The items form a tree under 0. A name lists the branches taken from the top; the branches are ψ λ ε ω κ ζ. The symbol α goes to the parent.

Start, symbols taken left to right, then the item you end at.
Answer with the item's row; about right is enough.
[453,15,-296,802,-53,669,-95,38,38,-62,-624,-484,249,893,-679,-50,904,-490,-522,-11,-830,-185,-138,801,42,642,-50,-853,383,28,17,207,752,433,-189,-206,113,-300,-379,-18,-19,-459,86,96,595,-334,147,297,-93,-280,-280,-573,381,-847,147,-595,136,209,17,388,283,-464,-266,-304,-142,212,-251,-610,-367,-302,321,282,745,-163,-453,23,-183,-143,290,-602,-727,-116,1036,-446,116,283,-295,-329,-39,-801,-251,-6,-608,209,508,231,279,-471,329,-80,182,166,256,-215,541,-86,-142,-353,-606,665,444,-45,-60,527,143,598,52,-261,685,541,333,-302,257,496,839,751,-81,-209,-252,-188,278,473,395,-395,-677,-829,-318,-267,237,-163,684,311,21,25,216,614,-104,283,-527,512,30,59,257,-83,913,-199,-314,90,50,-140,-50,-513,222,161,-101,136,606,1060,812,-208]
ψ: [-74,252,-40,689,292,-177,-651,-144,-63,-764,-209,-144,697,777,217,241,331,228,-387,86,-645,-87,-80,1035,-299,-116,-938,-364,539,271,390,300,664,130,-374,-270,-304,379,-64,85,368,-85,-583,597,-480,-439,20,183,396,-22,-172,-1170,565,-561,-182,-563,-120,169,-656,-327,415,-515,1,-713,366,563,-366,-471,-240,-588,391,-35,406,-252,-482,71,-708,-292,-38,-516,-356,109,70,-261,315,401,32,-241,-385,-705,-199,-251,-165,-79,443,-245,137,17,110,-290,227,137,268,191,43,-14,-228,-217,-493,163,194,-395,-351,265,-408,368,3,239,84,305,625,8,293,546,581,-68,434,45,-589,87,-244,87,558,-68,-520,-193,246,208,-321,-152,281,-104,69,110,337,468,-285,794,-568,87,-411,428,93,-216,846,-550,-699,20,21,479,-133,-164,-200,-699,413,-461,265,208,228,-254]
[-186,-217,367,205,186,-318,79,-4,168,976,80,454,72,-434,-35,-149,-63,-522,336,62,-75,-538,93,105,420,44,186,688,-4,-508,-465,-37,922,-145,-693,-1002,468,507,-26,-450,404,84,35,-768,341,-349,-11,-209,-283,215,832,12,-617,-1130,221,-201,40,217,135,511,-914,-527,-516,835,637,200,-325,491,-456,-339,539,-348,120,-597,161,111,158,-624,-123,12,161,394,330,-333,-390,-549,61,458,460,539,314,-102,-43,-334,748,174,-442,150,-275,-326,333,26,168,-769,257,14,-195,-154,234,-195,-492,-112,-717,213,-345,-65,300,160,-282,133,386,-354,-520,-254,-109,-567,-236,339,455,1078,-176,-58,33,-73,727,256,8,-34,424,-73,247,-184,-337,434,293,-457,70,298,691,-733,-430,-392,215,106,305,-69,-171,539,-233,-225,182,323,212,-263,-483,529,-227,-504,82,250]
α: [-410,-70,496,119,418,-416,312,373,-118,228,526,-97,85,-387,321,36,-303,-231,-265,643,60,252,92,-167,715,-142,-169,456,623,-559,-198,-286,537,-310,-340,-137,582,478,-129,-451,310,83,208,-999,-163,-364,-439,-89,130,-29,807,-346,66,-81,-513,-340,187,508,-105,360,-1145,-78,-637,201,457,-156,-841,-289,-680,-1029,520,-572,-122,-721,59,146,-358,-124,-157,-776,214,312,-290,-384,66,172,-122,400,300,121,-137,342,-72,487,608,270,-857,173,-290,863,-270,-231,-72,-92,457,-498,716,-21,196,-332,-612,114,-740,-350,-343,637,704,-58,-423,579,-83,-122,-574,-28,-72,-1020,-360,-86,431,201,345,-389,-81,48,206,638,14,-315,264,-400,130,-193,-482,-33,692,-346,503,350,920,-18,-326,-167,-223,803,123,472,80,837,463,274,-160,130,785,356,103,422,444,-509,-440,-77]
[848,29,-5,-638,17,-49,-193,76,212,-202,374,-284,-188,997,-80,4,372,334,323,-214,771,-207,-139,99,-321,70,81,676,376,92,-220,-193,-432,-510,556,-250,-50,-637,932,-563,-236,279,94,-424,-802,-183,-66,57,137,872,-200,6,-520,1068,-204,-198,-576,-440,-204,-164,330,430,-66,144,-758,-205,346,-492,74,-193,-254,-393,-324,51,451,402,395,4,-18,210,108,-512,-174,-128,-290,-331,392,105,84,-107,205,212,-469,-106,-360,-494,188,677,234,278,279,-234,642,-227,-180,-419,58,-46,111,-140,-50,-230,49,-428,-229,132,25,-561,782,153,807,56,57,-358,-263,878,-1389,-169,-520,-649,-493,618,80,-144,34,-218,-396,417,-133,590,187,-148,743,98,-193,305,-405,152,32,-125,414,172,-716,-647,-271,749,11,-123,583,-101,82,-546,456,-926,7,425,-82,-198,-205,-170]
α: [810,-267,-126,-255,321,-108,438,-294,29,-489,225,-759,-494,285,448,-106,73,465,269,556,557,-435,-8,-404,-453,33,-413,139,907,24,140,-624,-351,-472,230,-86,-248,-837,510,99,-839,-305,-472,-428,31,-450,-608,-178,-4,72,-275,10,139,1011,-361,637,-282,-256,-587,396,-437,710,-3,-204,-415,124,331,-155,475,-98,-201,-102,419,-146,74,255,-86,384,-266,-136,-276,-351,-170,131,-47,541,353,264,337,-105,128,262,-383,-33,-63,-797,684,728,-385,40,116,396,609,706,-147,-58,487,-106,117,268,310,-274,389,-565,515,-568,595,230,283,-258,712,-262,-42,-25,-432,781,-975,229,-394,-81,125,424,-363,420,-192,111,168,-42,757,6,81,-286,-100,300,-105,158,269,-187,679,216,684,117,5,-555,230,472,-287,-535,437,-20,581,184,451,-857,572,291,-334,272,-61,-337]
[-319,504,-830,-171,-360,108,214,-280,-554,170,730,622,139,-20,126,113,-397,-600,117,7,-48,289,281,-942,-137,344,405,-448,-379,302,1125,-752,-1080,-182,-511,244,-112,17,-192,55,190,378,66,-67,222,729,118,114,114,-254,-36,17,-219,-434,428,287,717,117,-936,-793,665,-421,-438,152,-249,-59,193,224,614,-114,-681,333,-188,541,708,-633,-100,177,-270,469,1094,142,705,388,69,575,758,213,-115,20,-252,-247,59,368,-78,365,128,-226,215,270,-375,-195,662,322,164,537,-144,-172,169,127,-154,-127,109,-165,676,-490,45,-152,466,-231,-657,263,152,-300,-278,-693,-459,530,-174,12,-135,-401,242,142,-207,449,28,-777,471,-15,-870,277,-160,59,526,-387,60,-147,-369,165,-49,267,-326,-284,201,-361,766,-107,159,583,-18,145,-830,-72,-735,-109,-613,-13,428,46]
α: [-641,382,-81,309,-331,201,306,-228,-970,28,59,249,-6,-426,246,549,-47,-36,229,-532,107,-46,107,21,-273,764,-33,-576,-644,-24,525,-306,-594,-200,-49,540,-380,130,-339,224,371,274,11,111,330,465,-580,-184,-185,732,-28,466,724,-629,73,146,26,-484,-859,-722,575,-231,-55,-141,-286,121,-367,242,626,69,-497,514,-123,496,438,-475,217,26,-423,17,527,270,333,-108,464,12,150,-188,-532,309,-27,-298,-615,-242,250,342,-561,135,217,349,-251,668,443,-32,210,153,-676,99,87,-147,290,-242,410,-260,958,-621,-37,-288,153,-125,-561,138,82,44,-334,6,-853,493,206,311,-538,356,-289,138,-175,55,125,-355,408,922,-707,-297,-219,-377,206,-535,-11,-250,-77,413,-161,-314,455,-30,510,102,684,772,-111,258,-374,-244,-276,562,-338,775,-487,496,82,221]
[20,-103,-46,308,697,-1271,-178,271,467,133,20,77,883,-89,578,402,-601,-696,-63,692,285,22,252,-38,-251,-444,-645,-83,984,-746,164,350,662,89,-531,-737,376,400,-4,-278,552,-663,-199,133,-160,-528,-139,-217,902,-262,1062,-671,259,-5,-596,-89,356,381,-440,-43,-482,6,-331,403,584,-466,-807,-155,651,-837,-214,-680,183,-473,-447,-716,459,-271,-152,-298,451,67,-266,-459,297,-6,173,-239,-301,449,25,-243,194,198,-175,227,-1355,718,-71,116,134,571,297,-511,351,128,595,-640,19,-517,-431,-265,-675,100,-606,595,-403,-127,-459,134,91,226,-73,29,297,-1083,381,-96,100,962,-185,-321,-181,600,-145,441,852,122,210,-240,-208,-74,193,-22,413,100,708,879,296,-257,-561,-318,-135,151,269,367,-705,712,334,-433,132,25,606,-212,924,-311,346,-1041,-415,30]
α: [-155,209,410,418,59,-469,467,665,-116,296,92,-59,-239,-317,483,35,-102,-804,146,395,-23,633,-36,-206,442,685,118,742,908,-676,-403,-93,355,-47,-381,-210,493,127,-413,204,368,-288,300,-905,498,-438,75,-455,112,53,363,-285,97,-70,4,-689,270,211,372,56,-806,125,-892,490,173,-121,-785,42,147,-349,411,-687,231,-31,-306,-333,-230,279,-53,-380,459,255,146,-395,254,-435,135,293,283,-150,-319,-116,374,562,102,286,-683,662,-664,101,-320,-15,183,-249,526,133,780,-334,315,-296,-392,316,-814,-66,-596,156,-266,56,-232,474,-180,-256,-553,-206,-68,-426,54,162,269,435,-6,-111,347,48,528,537,-233,-604,473,-474,209,-501,-363,15,666,-201,323,106,822,75,-389,21,219,328,174,611,417,310,513,-61,-29,-167,956,595,-482,455,633,-686,135,-213]
[-198,150,411,-516,-264,-651,-31,478,-133,91,29,-102,-787,-229,48,-206,586,442,-81,-623,110,57,197,-373,-32,-190,-396,-39,-528,99,37,501,426,187,104,662,399,-97,-613,-170,-616,209,1062,724,-70,138,203,-711,-182,-447,129,680,1019,-181,358,174,131,666,289,9,-572,205,-235,-632,-318,-155,160,16,41,699,331,313,-480,95,-244,-85,-510,-472,-345,251,358,63,96,-96,100,743,-469,-381,-87,-534,24,-13,482,-361,-725,329,59,-731,61,-492,5,-717,-686,72,269,-130,-133,324,7,251,-18,158,937,328,281,226,-537,-94,-65,-291,199,75,98,98,151,915,1075,-87,98,116,733,-717,-349,625,67,-274,-84,560,-50,714,334,330,42,-860,-877,-41,-684,-332,87,351,-7,-318,348,653,-480,765,-139,-75,120,313,465,56,-579,93,-231,-203,-137,-626,355,396]
α: [-169,86,-7,-30,545,-90,-300,219,47,96,481,-3,-731,-9,10,245,889,112,-287,363,-452,-146,423,142,-534,-17,-26,-184,-746,-3,-521,222,335,269,812,713,-137,23,-539,-227,39,-295,201,823,-394,48,141,320,-40,-393,146,301,389,606,271,25,-150,384,-393,54,-554,95,457,-821,-681,-371,-135,497,13,820,-1,-480,-184,-619,-212,95,-583,184,-122,311,-198,856,365,261,-994,753,-223,-229,-52,-467,-337,233,107,204,-418,511,164,-434,-95,-391,-64,-402,-381,326,-431,779,198,288,-88,-121,191,-248,288,134,606,-575,288,556,-21,-454,198,469,-543,-961,12,554,1046,-196,757,133,533,-295,71,865,-494,-501,-406,348,-344,636,-354,467,24,-262,-558,-1017,-1070,-261,-60,924,201,-192,399,291,37,-97,-217,-129,12,72,424,490,259,298,-364,-412,252,-237,78,-189]
[-270,-123,156,-74,254,-277,-262,215,-307,-35,209,128,-260,-207,-167,-230,-14,416,-543,664,-460,102,189,-629,-325,-751,518,81,252,57,-124,520,607,510,242,522,27,-192,-252,460,-29,-256,340,129,60,551,-312,239,227,560,-205,452,-313,439,-7,403,608,216,149,472,-415,-250,443,-807,-809,282,208,600,-253,564,215,-42,-250,-534,-159,-36,-694,277,121,-466,-140,-4,-330,-402,-196,59,284,-214,156,889,9,248,345,232,-277,570,394,-530,-647,-169,462,-192,-995,293,-646,546,285,-200,-540,-267,636,-318,936,474,256,124,924,55,-272,-333,98,63,-579,-711,-241,743,643,19,-184,-595,710,-544,-452,260,-115,-397,-662,-192,81,282,291,74,300,-200,-442,-810,-129,-33,435,244,867,-209,541,-187,-749,-333,-157,-269,-23,306,523,272,708,351,264,95,337,-477,-302,-383]
α ζ α ψ: [-476,605,-111,-243,503,-819,-760,197,394,-84,-472,424,188,-209,393,-24,195,502,-312,137,176,255,289,297,-452,-851,-469,-41,-96,-217,-124,459,662,80,-88,123,392,-406,-197,-641,548,-388,169,1008,-394,-188,124,-90,395,-696,583,-465,286,516,-63,-6,468,-225,-221,-371,-570,-80,-7,-928,-598,2,-408,411,490,257,-76,-457,213,-604,-226,-715,141,-19,-392,265,314,308,-585,-470,-82,439,131,-472,-477,-146,105,131,-335,-178,-461,-281,214,-109,-527,-702,456,55,-321,486,-545,501,63,90,-204,-101,-562,-458,-18,370,-21,191,-183,-6,-555,-510,377,464,10,-47,382,426,1014,-202,334,136,446,-120,-302,496,-362,-542,497,322,-339,416,-192,422,-137,186,-231,40,-338,-174,-868,-20,-319,292,282,279,235,-213,-102,-623,444,-276,349,466,-21,-114,906,-846,217,-425,-480,-6]
[119,77,221,499,496,-996,-324,283,325,-268,230,311,555,-107,1148,152,-668,-223,-84,441,-22,-70,114,-16,362,-386,-267,-71,707,-489,-489,304,509,-298,-387,-636,868,-251,188,-278,904,-743,-255,98,-460,-759,209,-238,404,-270,618,-895,-3,-343,-273,-781,66,-445,-470,-93,-64,-699,-75,277,495,-345,-836,315,500,-595,99,-163,228,-708,-112,-688,254,-240,-185,189,889,135,-411,-229,844,-417,43,-72,-168,-50,287,212,450,-109,298,-237,-1090,283,-700,-216,133,-81,44,-600,173,-147,384,-340,-130,-684,-803,-480,-668,63,-770,627,71,28,-1094,235,11,-59,-54,36,-184,-320,182,345,269,284,134,-71,192,369,34,223,289,-443,103,-240,-403,-436,-77,-96,411,71,406,437,154,-13,-435,225,-305,103,18,124,-426,617,441,-786,137,126,430,111,597,147,280,-810,-344,-41]
α: [-217,139,366,612,365,-373,361,421,-211,291,337,136,-112,-485,437,43,170,-848,-15,593,264,-136,-17,-289,815,105,170,1074,582,-684,-442,270,397,-110,-414,-7,416,-291,-66,-197,318,-427,-69,-990,374,-282,-130,120,39,-34,624,-214,-36,-222,-739,-63,101,656,45,193,-690,177,-1080,870,-159,-415,-803,-451,-160,-505,617,-400,353,-432,-109,4,57,184,-257,-833,512,491,119,-643,69,-52,71,98,275,-35,347,196,103,401,524,305,-1171,663,-887,583,-135,-230,210,-207,1049,146,511,-62,56,-180,-1064,228,-929,78,-406,315,199,110,-571,515,-37,222,67,-318,-123,-987,-635,104,462,126,234,131,-146,6,144,297,-252,-326,45,205,282,-344,-694,-290,26,335,527,236,611,545,-608,-80,-218,81,270,657,-91,813,687,-147,63,419,795,810,33,363,556,-126,-235,62]
[-395,200,261,-543,72,-791,180,152,182,31,151,285,-754,-359,-238,99,97,495,246,-256,305,290,26,-616,-498,156,176,-535,-268,77,-69,526,426,350,-145,765,793,150,-666,-770,187,287,447,449,275,384,66,-769,168,107,466,912,466,300,60,270,70,1098,387,-266,-451,14,-233,-645,-354,-767,553,101,302,32,439,199,-142,410,-243,-120,-13,-123,-490,194,102,130,380,-186,-255,675,-348,-326,-195,-384,-90,-204,691,85,-318,664,72,-582,34,-712,273,-511,-863,492,262,134,-469,-498,247,21,-183,-103,816,542,101,-190,-758,-95,-385,-476,316,544,-721,325,-125,335,1242,265,-311,529,540,-161,-347,29,-71,-69,22,372,-206,563,-41,-11,448,-628,-805,76,-401,-433,-173,607,436,-566,488,461,-221,496,-303,-20,100,204,483,609,327,514,-340,299,45,-417,257,-357]
α ψ: [-131,372,-168,31,247,-890,-630,-168,421,-220,310,448,636,220,177,1,-375,355,-357,-132,-364,162,450,-50,-301,-549,-235,-62,-50,-135,-347,333,884,74,-23,459,317,122,-371,-757,100,-209,-167,1116,-146,-173,288,-196,368,64,462,-511,424,614,449,-238,104,41,-212,139,-466,146,-83,-891,-758,236,198,488,394,169,78,-1029,-59,-593,-210,-411,-191,143,-465,674,306,130,-194,141,-246,483,-407,-649,-188,240,-134,331,614,-439,-634,-42,-301,-198,-203,-391,624,-6,-345,560,-376,1039,156,459,-567,-437,-147,-475,-80,454,289,-16,2,85,-765,-336,577,982,-210,-362,94,296,877,329,151,141,545,-473,-402,590,-473,-390,310,775,-534,218,-275,241,303,-406,-175,-100,-330,22,-857,618,-103,-145,16,24,-117,-31,-134,-234,-352,-424,860,627,-158,558,204,-723,441,-415,-329,390]
[13,552,291,-337,-120,-498,-590,348,-161,317,180,125,-73,58,-660,-147,970,338,94,-383,-168,386,236,316,-348,157,484,405,-622,225,-309,-165,749,164,842,581,119,-279,580,-688,247,374,123,197,-855,-72,-343,569,-547,-17,-63,244,37,640,-170,293,-24,409,137,252,-82,-52,164,-549,-1006,294,-47,515,358,250,-217,-358,-495,103,478,248,-394,119,447,423,68,80,6,-1008,-682,-288,289,-446,255,363,-167,349,171,346,-652,144,-537,-49,320,-45,675,-680,-532,159,-707,-300,-126,395,-282,-517,253,44,499,657,424,-66,38,-158,-284,-158,314,19,-499,-704,329,981,90,-199,531,-109,315,609,392,351,-188,-1172,-91,434,-406,677,745,62,512,-563,-781,-92,-760,-79,-353,84,19,-154,-325,443,-854,237,-31,188,-279,-102,97,-273,-252,503,-421,-478,882,-941,-359,816]
α: [-200,252,153,-43,367,-1019,-453,17,-265,68,392,98,-67,-389,-156,137,752,573,-35,166,-339,-20,-12,138,-349,252,197,-159,-620,729,-285,405,762,120,291,460,268,51,-328,-267,96,-506,260,698,-691,34,-576,293,121,-263,202,433,449,646,465,-188,443,262,694,168,-481,118,222,-536,-1289,-285,514,655,-36,323,261,-373,105,-755,-199,-13,-287,-8,-414,290,74,554,-291,-131,-473,386,228,-36,-133,-478,-209,315,54,-45,-717,383,337,12,18,-42,-313,-560,-379,165,-744,1026,60,171,-264,439,66,90,401,436,538,-426,92,97,-728,-352,328,461,-274,-711,-366,791,820,-151,792,104,317,-22,-337,1195,-250,-552,-329,229,-199,680,222,109,55,-238,-854,-316,-407,104,-361,673,243,160,657,514,184,317,-155,-269,252,156,365,383,163,450,-34,-18,395,-691,421,228]
[568,78,-305,-527,247,171,761,-528,-189,-77,193,-39,-538,102,42,-193,120,240,95,477,279,178,-65,-424,-304,58,-121,638,488,23,170,-857,-946,-1235,297,-488,-524,-321,74,-197,-877,-116,-1068,-469,-314,-229,602,113,90,-701,-98,-123,-456,537,208,82,66,703,-318,-155,365,530,796,351,-15,14,356,-349,-112,-417,-322,40,-208,-40,715,81,243,756,46,-214,405,-324,-88,399,95,319,33,392,-107,-483,38,117,488,357,-644,-61,892,552,-37,399,-506,-306,1041,243,211,22,508,48,52,423,126,-236,-63,-297,275,246,358,232,446,-103,62,-550,-148,-407,-380,-100,-702,-97,207,-558,-302,92,-541,-131,166,998,272,-330,229,595,-625,-46,-58,572,443,156,140,-293,304,109,517,11,-692,-739,-892,74,-173,-1117,-203,14,-73,311,-308,-725,90,-119,-444,-405,370,-118]
α λ α: [568,181,-136,-565,277,242,451,-636,17,66,342,-848,-426,267,-75,-62,308,698,174,463,678,-472,43,-443,-911,-384,-493,137,668,160,-218,-728,-69,-462,327,-440,-313,-735,-78,252,-1040,-156,-74,-265,-274,-599,-530,-205,-17,-61,-219,66,217,968,-7,-104,-503,-126,-501,301,-162,1021,273,-157,-561,-110,253,-828,-289,-580,140,109,254,-75,-283,660,-40,-84,330,-188,-313,-309,-35,-14,94,392,-83,419,-93,-236,180,166,-493,-162,-162,-618,774,485,-365,348,-7,215,748,640,-209,-390,581,-217,403,118,517,-46,-46,-695,644,76,347,-48,-82,351,179,-195,-12,-440,-237,149,-1398,-283,-265,-35,-392,490,-439,190,-618,309,347,-480,232,177,146,-314,361,-109,25,178,41,-155,845,43,526,504,-457,-346,213,828,-169,-813,-187,-16,205,-175,206,-1202,300,527,-573,-3,-367,-483]
[-482,168,-649,-147,-503,-126,122,-398,-46,118,-69,690,261,106,-28,109,-468,-446,164,-446,4,672,231,-406,95,173,122,-557,-587,-29,560,-1073,-876,-310,75,377,-484,337,-202,-117,116,-17,109,-121,260,510,75,347,-31,-53,139,-31,369,-965,570,-359,625,72,-632,-572,884,-180,264,147,-284,-178,-414,504,795,394,-435,572,-566,602,734,-81,232,438,164,-32,302,43,662,501,70,545,449,220,-424,254,-126,-233,-111,146,-165,1011,6,-169,258,393,-440,-186,306,114,168,673,22,277,291,159,559,-382,210,-395,260,-511,-196,-461,391,-682,-513,83,183,-236,-51,-184,-211,475,104,-288,-676,-468,208,-316,63,124,-161,-718,209,628,-893,372,-216,237,53,-313,237,-132,-642,130,34,-187,-703,-676,80,-178,742,-279,-341,208,-580,-108,-538,47,-776,101,-568,-59,372,139]
α ζ: [233,705,-340,-147,-480,189,66,-73,-835,-614,-236,206,-226,-181,532,340,93,70,93,-592,295,-396,32,-375,91,542,-396,-239,-385,104,446,-214,-778,280,-550,447,246,465,-82,-255,-346,444,481,542,969,523,-504,-631,-117,-8,-384,407,807,-639,36,166,92,199,-393,-219,387,177,-463,-40,38,42,195,-5,273,-123,-599,1017,-330,1055,375,-600,679,-5,-418,-344,252,29,328,233,517,580,251,154,-226,140,158,-45,-255,-241,-284,-290,-382,203,871,-365,-131,13,-442,85,202,-490,-955,172,800,76,-48,-72,667,-307,-34,-415,-591,-359,-313,-178,-876,-128,376,533,-253,285,557,298,-100,37,-84,-372,-459,60,125,406,-22,-106,282,426,-448,32,-531,-340,-36,-132,143,-424,56,809,-301,-435,693,510,271,74,678,-75,-552,627,-451,-176,-260,68,-629,234,-495,232,43,-292]
[-150,174,-417,548,-337,-254,-255,-73,157,-1129,-247,26,728,792,620,-148,140,-83,-316,-187,-831,-149,-273,920,-584,-253,-622,-669,1067,15,306,694,650,279,-515,-283,-378,-257,-150,-141,194,-671,-220,730,-164,-393,610,-148,743,-546,327,-1010,-8,-598,28,-299,368,249,-201,-528,373,-1022,166,-610,18,736,-795,-772,143,-180,-166,-146,710,-291,-718,40,-461,263,-79,-499,-76,-112,-54,191,153,221,-402,-129,-430,-530,-117,-293,98,-541,186,-358,32,-290,-168,-462,-155,332,720,148,-114,25,-217,-33,-727,108,268,-263,-628,442,-285,188,-100,-143,-188,-184,258,101,423,717,508,-157,562,352,-497,273,-55,525,375,159,-608,-179,500,-220,-259,-91,432,740,286,831,290,580,-154,697,-475,16,-394,314,-159,-355,720,-326,-1016,-84,468,-255,48,-30,-582,-755,538,69,547,106,385,679]
α: [17,-559,-353,744,-289,885,1,-300,-322,-542,-344,-317,134,1000,-478,-7,467,-27,-276,47,-597,-125,-63,509,-175,353,-278,-764,322,411,36,263,802,636,-569,-567,-614,182,-58,73,17,-578,-39,65,541,20,-444,907,-148,-60,-134,-142,347,-950,-227,-345,-109,339,-421,9,76,-217,-97,-580,68,224,-90,-364,-173,-524,585,292,800,55,-324,263,-613,-107,19,-853,-538,-241,504,29,52,-348,-394,-147,-125,-1025,-59,-241,-716,167,576,-93,8,-439,184,265,328,138,306,-406,380,-263,-266,-638,-374,463,70,502,-531,183,198,113,56,-305,384,686,326,-221,208,285,297,-180,-13,158,-192,-448,-183,400,-21,-475,-610,-403,-98,-222,267,60,637,490,-185,-2,218,1043,-63,388,62,205,-267,512,115,-208,1289,-238,29,168,-149,231,-408,-495,-406,-334,-132,-197,716,527,407,287]
[-72,111,165,-393,-18,-412,215,390,108,-169,270,62,-527,-175,124,-176,186,168,-26,-45,236,-456,462,-67,110,-250,-119,-4,-507,-198,-242,401,748,455,100,596,1028,-334,-258,-341,-336,23,577,330,54,108,110,-346,310,-945,-324,109,400,576,68,-13,79,1092,266,99,-771,210,-34,-750,-212,-150,265,62,71,128,-427,140,-717,208,157,304,86,-62,-138,104,113,90,716,205,-640,480,-379,163,-606,-545,37,74,551,-278,-636,166,-231,-574,111,-601,-21,-637,-772,-24,460,-176,-209,841,607,303,257,-121,542,-43,-25,146,-764,-158,-343,-204,-322,36,-46,22,121,604,1399,-23,323,121,727,-190,-77,3,-54,161,-310,770,5,650,-198,498,181,-589,-878,-474,-651,-245,8,403,351,-371,713,647,147,618,-280,-344,53,483,401,709,144,381,-80,-214,91,28,486,91]
α ω α κ: [-261,-91,-207,-669,-129,-370,172,-410,51,368,756,625,-286,-434,-317,193,266,33,-156,338,-473,519,45,-864,-368,-138,-19,-170,-735,-73,-70,-242,-162,-21,737,568,149,-322,-142,-612,-391,-315,-328,7,-756,-126,471,-28,229,-1060,503,-228,281,-254,446,-266,370,434,-47,-326,267,97,425,-376,-705,-812,-453,500,312,962,269,-448,-610,-740,348,7,-684,67,-585,326,553,167,42,326,-883,911,125,-261,-563,-1033,-470,351,24,167,-928,668,179,-392,222,172,-206,-438,-15,555,-362,784,118,42,-283,389,262,-144,305,190,103,-548,206,979,102,-385,643,-14,-207,-575,178,97,650,861,350,-207,575,-244,-210,347,49,-485,-601,-297,-154,522,-266,418,161,-150,-661,-743,-336,-477,-602,333,319,-106,-336,-74,-310,-99,15,-747,-217,153,461,768,-555,317,-846,-1098,314,-138,248,80]
